Below are the code and all the weights of a small trained network. Each question names an input and a class and asks about switching units off, where a switched-off unit gives its printed mean instead of its output.

import numpy as np


def w(rows, s, z=0):
    codes = np.array(rows[::2]) - 128.0
    scale = np.full(codes.shape[1], s)
    scale[-1] = z or s
    return codes * scale


def norm(h):
    return h / np.sqrt((h * h).mean(-1, keepdims=True) + 1e-5)


def f(y):
    return y / 2 * (1 + np.tanh(0.7978845608 * (y + 0.044715 * y**3)))


def log_softmax(a):
    a = a - a.max(-1, keepdims=True)
    return a - np.log(np.exp(a).sum(-1, keepdims=True))


def net(x, mask):
    res = np.array(x, float).reshape(1, 6) / 4 @ E
    u = 0
    for l in range(3):
        y = f(norm(res) @ A[l][:, :-1].T + A[l][:, -1])
        res = res + np.where(mask[u : u + 12], y, B[l][:, -1]) @ B[l][:, :-1]
        u += 12
    return log_softmax(norm(res)[-1] @ U[:, :-1].T + U[:, -1])


A, B = {}, {}
E = w([
[183,199,80,253],'x0',
[9,110,133,194],'x1',
[138,208,113,103],'x2',
[195,83,113,187],'x3',
[92,145,239,141],'x4',
[175,123,16,108],'x5',
],0.005)
A[0] = w([
[102,130,159,196,92],'L0N1',
[138,135,108,117,74],'L0N2',
[129,159,89,107,112],'L0N3',
[161,26,137,113,96],'L0N4',
[154,141,144,216,251],'L0N5',
[183,111,7,230,83],'L0N6',
[131,71,60,173,180],'L0N7',
[137,126,142,181,145],'L0N8',
[219,187,203,131,93],'L0N9',
[102,138,162,208,101],'L0N10',
[121,161,81,105,94],'L0N11',
[88,204,80,142,71],'L0N12',
],0.013,0.0024)
B[0] = w([
[99,184,125,159,162],'L0N1',
[145,144,142,119,129],'L0N2',
[158,149,136,116,148],'L0N3',
[140,91,87,141,174],'L0N4',
[163,155,132,204,199],'L0N5',
[142,3,120,98,253],'L0N6',
[147,78,139,122,188],'L0N7',
[155,154,137,143,151],'L0N8',
[166,71,95,135,185],'L0N9',
[102,195,125,163,172],'L0N10',
[158,152,121,123,150],'L0N11',
[178,153,113,147,168],'L0N12',
],0.03,0.0081)
A[1] = w([
[100,120,57,158,108],'L1N1',
[134,131,153,143,3],'L1N2',
[183,152,120,39,141],'L1N3',
[215,205,76,43,109],'L1N4',
[64,95,185,127,172],'L1N5',
[151,139,156,140,37],'L1N6',
[140,130,104,110,101],'L1N7',
[172,126,87,43,159],'L1N8',
[224,37,195,146,168],'L1N9',
[213,9,153,147,166],'L1N10',
[93,56,82,112,214],'L1N11',
[158,149,144,130,115],'L1N12',
],0.011,0.002)
B[1] = w([
[174,110,233,127,137],'L1N1',
[107,171,91,127,121],'L1N2',
[196,149,143,169,149],'L1N3',
[167,198,119,254,150],'L1N4',
[144,118,182,40,140],'L1N5',
[106,173,72,131,123],'L1N6',
[152,121,121,133,131],'L1N7',
[194,127,101,171,166],'L1N8',
[167,52,54,105,221],'L1N9',
[174,57,60,77,247],'L1N10',
[200,105,208,143,183],'L1N11',
[138,122,99,150,128],'L1N12',
],0.016,0.013)
A[2] = w([
[135,95,208,16,131],'L2N1',
[121,138,124,45,141],'L2N2',
[184,172,159,72,143],'L2N3',
[123,141,131,161,90],'L2N4',
[56,149,149,128,63],'L2N5',
[101,58,54,96,63],'L2N6',
[97,78,121,100,3],'L2N7',
[122,139,97,86,139],'L2N8',
[43,150,207,120,121],'L2N9',
[107,114,101,100,92],'L2N10',
[71,109,167,245,55],'L2N11',
[2,141,161,70,118],'L2N12',
],0.0085,0.0024)
B[2] = w([
[152,67,248,204,239],'L2N1',
[83,97,187,204,137],'L2N2',
[142,90,148,188,145],'L2N3',
[161,152,131,107,121],'L2N4',
[113,123,83,49,118],'L2N5',
[147,108,92,174,253],'L2N6',
[123,129,176,212,129],'L2N7',
[89,107,118,174,123],'L2N8',
[156,129,132,42,171],'L2N9',
[97,133,161,177,118],'L2N10',
[206,230,163,9,159],'L2N11',
[46,82,202,85,169],'L2N12',
],0.015,0.0028)
U = w([
[133,252,119,165,152],'0',
[14,182,139,42,2],'1',
[187,1,67,80,195],'2',
[27,127,188,49,83],'3',
],0.0089,0.0046)

Each question gives the input, the list of numbers given to net, and the class t.
The units are the neurons (one row each of A and B). Each row of codes is followed by its name. A weight is (code - 128) times the scale printed after its matrix; where a second scale follows, it is the last column's (A, B and U).
mask holds one flag per neuron, layer by layer. A switched-off neuron (its flag False) gives its mean, the last column of its row in B, instead of its output. The means were averaged over made-up inputs and are rounded, as every weight is.
A unit's drop is (log p(t) with every unit on - log p(t) with that unit switched off) / (log p(t) with every unit on - log p(t) with every unit switched off).
unit that matters most: the unit with the biggest drop
k most important neurons: the k neurons with the biggest drops, biggest first
k most important neurons of layer l: the k neurons of layer l with the biggest drops, biggest first
drop when u is switched off: that unit's drop, to one decimal
input [0,-1,-1,-6,-4,1], class 0: unit that matters most : L0N6
input [-3,4,8,0,-3,-6], class 1: 2 most important neurons of layer 0 : L0N6; L0N9
input [-8,-4,3,-1,0,5], class 0: 3 most important neurons : L0N6; L0N7; L0N9
input [2,-3,-6,-6,-1,-5], class 1: 2 most important neurons of layer 1 : L1N10; L1N9
input [-5,-5,-1,-8,5,0], class 3: 4 most important neurons : L0N12; L0N5; L0N6; L0N7
input [6,-4,6,8,8,-7], class 0: 2 most important neurons : L0N6; L0N10
input [-8,3,-2,1,5,3], class 3: 3 most important neurons of layer 1 : L1N9; L1N5; L1N10
input [5,-5,1,2,5,-8], class 0: 2 most important neurons : L0N6; L0N10
input [-5,8,0,-6,-5,-5], class 1: 2 most important neurons of layer 1 : L1N10; L1N9
input [-2,5,-3,-7,2,0], class 3: 2 most important neurons of layer 0 : L0N6; L0N5
input [-7,4,-3,-7,4,1], class 3: 2 most important neurons of layer 0 : L0N6; L0N9
input [-1,1,1,-1,7,-3], class 3: 2 most important neurons of layer 0 : L0N12; L0N5
input [1,-3,-8,1,5,0], class 0: 2 most important neurons of layer 1 : L1N10; L1N9
input [-7,8,6,-8,-4,-4], class 3: 2 most important neurons of layer 0 : L0N6; L0N9
input [-2,6,7,-5,6,-1], class 3: most important neuron of layer 0 : L0N5
input [-6,1,-5,-4,5,-7], class 3: drop when L1N2 is switched off : 0.0
input [-5,7,-2,-1,0,-3], class 3: drop when L0N6 is switched off : 0.2
input [-6,1,8,-1,-4,2], class 0: drop when L0N6 is switched off : 0.6
